Below is a small trained network, with its code and all its weights. Each question gives an input and a target symbol and asks what happens when units are switched off, that is, made to give their printed mean instead of their output.

import numpy as np


def w(rows, s, z=0):
    codes = np.array(rows[::2]) - 128.0
    scale = np.full(codes.shape[1], s)
    scale[-1] = z or s
    return codes * scale


def f(y):
    return np.maximum(y, 0)


def softmax(a):
    e = np.exp(a - a.max(-1, keepdims=True))
    return e / e.sum(-1, keepdims=True)


def log_softmax(a):
    a = a - a.max(-1, keepdims=True)
    return a - np.log(np.exp(a).sum(-1, keepdims=True))


def net(x, mask):
    ids = ['βζηθξτψ'.index(c) for c in x.split()]
    T = len(ids)
    res = E[ids] + P[:T]
    u = 0
    for l in range(2):
        r = res
        for j in range(2):
            rows = slice(2 * j, 2 * j + 2)
            q, k, v = (r @ M[l][rows].T for M in (Q, K, V))
            z = softmax(np.where(np.tri(T) > 0, q @ k.T / 2**0.5, -1e9)) @ v
            o = O[l][rows]
            res = res + np.where(mask[u + j], z, o[:, -1]) @ o[:, :-1]
        u += 2
        y = f(res @ A[l][:, :-1].T + A[l][:, -1])
        res = res + np.where(mask[u : u + 8], y, B[l][:, -1]) @ B[l][:, :-1]
        u += 8
    return log_softmax(res[-1] @ U[:, :-1].T + U[:, -1])


Q, K, V, O, A, B = {}, {}, {}, {}, {}, {}
E = w([
[132,7,231,176],'β',
[194,177,135,110],'ζ',
[178,165,158,54],'η',
[140,129,124,2],'θ',
[183,228,168,174],'ξ',
[5,146,71,113],'τ',
[108,209,120,171],'ψ',
],0.013)
P = w([
[176,34,70,147],'0',
[3,147,206,183],'1',
[44,163,193,198],'2',
[44,141,198,172],'3',
[61,122,188,169],'4',
[75,89,148,137],'5',
],0.007)
Q[0] = w([
[254,211,157,173],'0.h1',
[81,201,101,202],'0.h1',
[123,82,168,104],'0.h2',
[101,153,126,73],'0.h2',
],0.009)
K[0] = w([
[2,200,37,43],'0.h1',
[142,7,109,97],'0.h1',
[184,83,144,195],'0.h2',
[55,146,160,141],'0.h2',
],0.0063)
V[0] = w([
[190,167,254,185],'0.h1',
[199,116,62,1],'0.h1',
[43,78,255,27],'0.h2',
[120,249,64,67],'0.h2',
],0.0078)
O[0] = w([
[163,174,161,195,184],'0.h1',
[162,113,151,89,69],'0.h1',
[116,82,192,137,253],'0.h2',
[49,254,177,65,75],'0.h2',
],0.014,0.0047)
A[0] = w([
[83,240,148,162,169],'0.n1',
[122,94,61,240,245],'0.n2',
[255,170,171,45,253],'0.n3',
[238,142,140,215,93],'0.n4',
[91,166,118,156,143],'0.n5',
[133,130,108,14,4],'0.n6',
[44,234,161,27,172],'0.n7',
[59,208,231,44,12],'0.n8',
],0.0071,0.0016)
B[0] = w([
[137,83,88,13,214],'0.n1',
[120,215,145,2,244],'0.n2',
[120,14,91,214,190],'0.n3',
[139,165,28,145,227],'0.n4',
[127,53,184,69,164],'0.n5',
[76,55,148,147,167],'0.n6',
[198,132,69,142,254],'0.n7',
[145,218,47,98,247],'0.n8',
],0.0082,0.0081)
Q[1] = w([
[123,101,63,70],'1.h1',
[141,75,112,117],'1.h1',
[147,191,50,156],'1.h2',
[255,102,24,111],'1.h2',
],0.014)
K[1] = w([
[144,55,75,254],'1.h1',
[152,102,61,97],'1.h1',
[244,103,24,138],'1.h2',
[192,20,45,134],'1.h2',
],0.0092)
V[1] = w([
[94,167,212,22],'1.h1',
[202,140,248,95],'1.h1',
[95,158,75,1],'1.h2',
[133,229,119,195],'1.h2',
],0.009)
O[1] = w([
[64,147,78,88,6],'1.h1',
[155,162,23,200,10],'1.h1',
[7,239,118,146,222],'1.h2',
[186,242,184,2,20],'1.h2',
],0.0087,0.012)
A[1] = w([
[108,90,93,134,177],'1.n1',
[118,89,159,152,87],'1.n2',
[209,178,153,193,105],'1.n3',
[86,157,86,216,2],'1.n4',
[107,54,27,93,141],'1.n5',
[103,97,165,127,134],'1.n6',
[46,130,82,2,208],'1.n7',
[78,120,145,163,149],'1.n8',
],0.0097,0.0058)
B[1] = w([
[136,222,193,145,189],'1.n1',
[91,174,101,92,174],'1.n2',
[2,97,179,141,163],'1.n3',
[161,112,199,123,176],'1.n4',
[177,193,140,191,200],'1.n5',
[106,118,130,96,171],'1.n6',
[169,91,86,149,250],'1.n7',
[114,117,158,11,198],'1.n8',
],0.0092,0.017)
U = w([
[99,196,49,151,194],'β',
[182,103,210,69,153],'ζ',
[79,254,184,167,37],'η',
[21,150,153,66,43],'θ',
[157,246,177,56,162],'ξ',
[174,151,65,189,253],'τ',
[100,122,144,139,49],'ψ',
],0.0062,0.0021)

Each question gives the input, a string of symbols that net reads in full, and the target symbol t.
The units are the heads (2 rows each of Q, K, V and O) and the neurons (one row each of A and B). Each row of codes is followed by its name. A weight is (code - 128) times the scale printed after its matrix; where a second scale follows, it is the last column's (O, A, B and U).
mask holds one flag per unit, layer by layer, with each layer's heads first. A switched-off unit (its flag False) gives its mean, the last column of its rows in O or B, instead of its output. The means were averaged over made-up inputs and are rounded, as every weight is.
A unit's drop is (log p(t) with every unit on - log p(t) with that unit switched off) / (log p(t) with every unit on - log p(t) with every unit switched off).
The circuit of an input: a set's keep is (log p(t) with only the set's units on - log p(t) with every unit switched off) / (log p(t) with every unit on - log p(t) with every unit switched off). Starting from the 12 units with the biggest drops (on a tie, the unit counted first), units are removed one at a time, each time the one whose removal leaves the highest keep (on an exact tie, the one counted first), for as long as the keep stays at least 0.8.
circuit, biggest first: the units of the circuit, biggest drop first
most important unit: the unit with the biggest drop
k most important neurons: the k neurons with the biggest drops, biggest first
k most important neurons of layer l: the k neurons of layer l with the biggest drops, biggest first
heads that matter: for each layer, one digit per head in row order, 1 if its drop is at least 0.15 and else 0, layers parted by /
input ζ θ η, target ζ: circuit, biggest first : [0.n3 1.h2 0.h1 0.n2]
input β τ η, target θ: heads that matter : 11 / 00
input ψ ζ η τ τ, target β: heads that matter : 01 / 11
input θ ζ η τ, target η: heads that matter : 11 / 01
input η ζ ξ, target τ: circuit, biggest first : [1.h2 0.h1 0.n3 1.h1]
input ξ β ψ, target ξ: 2 most important neurons : [0.n4 0.n2]
input θ τ τ β, target θ: heads that matter : 01 / 10
input η τ θ θ η, target τ: heads that matter : 11 / 11
input τ β τ θ, target θ: most important unit : 0.n1
input ξ ξ β ξ β, target ξ: heads that matter : 10 / 01
input τ θ η, target θ: circuit, biggest first : [0.h1 1.h1 1.h2]
input θ ψ η, target η: heads that matter : 10 / 01
input θ ψ ψ β τ ζ, target θ: 3 most important neurons : [0.n7 0.n8 0.n4]
input ξ τ τ θ θ, target ξ: 3 most important neurons of layer 0 : [0.n4 0.n8 0.n3]
input ξ β τ β, target ξ: circuit, biggest first : [0.n2 0.h1 1.h2]
input ψ η θ θ ψ θ, target β: 2 most important neurons : [1.n7 0.n8]
input θ β θ η, target ζ: circuit, biggest first : [0.h2 1.h2]
input β ξ τ ξ, target θ: 3 most important neurons of layer 0 : [0.n4 0.n5 0.n7]
input η θ η τ τ, target τ: 3 most important neurons : [0.n7 0.n8 0.n1]
input η ψ θ ψ, target τ: most important unit : 0.h2
input τ τ ζ, target θ: most important unit : 0.h1
